Here is a tiny trained network, its code and every weight. The questions are about switching its units off for an input and a class, where a switched-off unit gives its printed mean instead of its output.

import numpy as np


def w(rows, s, z=0):
    codes = np.array(rows[::2]) - 128.0
    scale = np.full(codes.shape[1], s)
    scale[-1] = z or s
    return codes * scale


def f(y):
    return y / 2 * (1 + np.tanh(0.7978845608 * (y + 0.044715 * y**3)))


def log_softmax(a):
    a = a - a.max(-1, keepdims=True)
    return a - np.log(np.exp(a).sum(-1, keepdims=True))


def net(x, mask):
    res = np.array(x, float).reshape(1, 5) / 4 @ E
    y = f(res @ A[0][:, :-1].T + A[0][:, -1])
    res = res + np.where(mask, y, B[0][:, -1]) @ B[0][:, :-1]
    return log_softmax(res[-1] @ U[:, :-1].T + U[:, -1])


A, B = {}, {}
E = w([
[238,188,133],'x0',
[161,161,243],'x1',
[149,112,161],'x2',
[61,217,199],'x3',
[164,99,255],'x4',
],0.0078)
A[0] = w([
[186,238,175,133],'N1',
[186,100,144,114],'N2',
[158,64,92,255],'N3',
[118,89,92,123],'N4',
[126,93,138,174],'N5',
[85,250,121,140],'N6',
[68,105,208,131],'N7',
[92,100,184,145],'N8',
[113,180,131,107],'N9',
[105,103,107,79],'N10',
[51,30,86,88],'N11',
[125,107,151,122],'N12',
[191,193,166,60],'N13',
[146,47,158,141],'N14',
[239,110,102,241],'N15',
[71,40,101,90],'N16',
[213,182,156,74],'N17',
[130,106,107,77],'N18',
[140,142,69,127],'N19',
[158,57,156,148],'N20',
[103,118,112,95],'N21',
[65,135,104,125],'N22',
[116,144,117,114],'N23',
[64,183,157,131],'N24',
[96,190,105,144],'N25',
[163,67,70,165],'N26',
[189,117,161,120],'N27',
[112,160,119,138],'N28',
[128,96,211,126],'N29',
],0.014,0.0049)
B[0] = w([
[106,216,187,240],'N1',
[130,97,167,172],'N2',
[201,50,116,230],'N3',
[212,137,157,171],'N4',
[148,81,135,156],'N5',
[89,207,102,215],'N6',
[173,104,70,215],'N7',
[176,85,72,188],'N8',
[59,245,117,149],'N9',
[100,188,142,143],'N10',
[166,151,169,233],'N11',
[142,89,112,141],'N12',
[141,183,190,195],'N13',
[123,87,116,188],'N14',
[214,1,129,254],'N15',
[178,132,150,208],'N16',
[178,151,181,204],'N17',
[162,155,137,134],'N18',
[207,147,99,177],'N19',
[126,82,148,187],'N20',
[119,128,161,138],'N21',
[137,180,129,179],'N22',
[141,154,120,131],'N23',
[105,161,65,196],'N24',
[128,168,104,173],'N25',
[187,137,113,219],'N26',
[184,96,145,184],'N27',
[91,178,63,144],'N28',
[162,80,73,212],'N29',
],0.0083,0.0091)
U = w([
[183,181,246,6],'0',
[74,255,160,138],'1',
[72,95,109,146],'2',
[183,148,76,210],'3',
],0.0094,0.0014)

Each question gives the input, the list of numbers given to net, and the class t.
The units are the neurons (one row each of A and B). Each row of codes is followed by its name. A weight is (code - 128) times the scale printed after its matrix; where a second scale follows, it is the last column's (A, B and U).
mask holds one flag per neuron, in row order. A switched-off neuron (its flag False) gives its mean, the last column of its row in B, instead of its output. The means were averaged over made-up inputs and are rounded, as every weight is.
A unit's drop is (log p(t) with every unit on - log p(t) with that unit switched off) / (log p(t) with every unit on - log p(t) with every unit switched off).
The circuit of an input: a set's keep is (log p(t) with only the set's units on - log p(t) with every unit switched off) / (log p(t) with every unit on - log p(t) with every unit switched off). Starting from the 12 units with the biggest drops (on a tie, the unit counted first), units are removed one at a time, each time the one whose removal leaves the highest keep (on an exact tie, the one counted first), for as long as the keep stays at least 0.8.
units of the circuit, in order: the units of the circuit, biggest drop first
unit that matters most: the unit with the biggest drop
top k neurons: the k neurons with the biggest drops, biggest first
drop of u: that unit's drop, to one decimal
input [-4,-5,2,0,-1], class 0: unit that matters most => N11
input [-4,-1,7,1,8], class 3: units of the circuit, in order => N7, N29
input [-5,5,1,0,6], class 3: units of the circuit, in order => N7, N29
input [-2,-6,-3,6,4], class 1: top 2 neurons => N15, N3
input [-6,-8,1,-3,7], class 0: top 3 neurons => N11, N16, N24
input [-5,-6,-8,1,2], class 0: units of the circuit, in order => N11, N29
input [-4,-1,-6,4,6], class 3: top 2 neurons => N7, N8
input [-8,-6,3,-7,4], class 0: top 2 neurons => N11, N16
input [5,-6,0,4,-4], class 1: drop of N6 => 0.1
input [-5,-4,-7,0,-6], class 1: drop of N29 => 0.2
input [-6,7,-1,-6,5], class 2: drop of N20 => 0.1
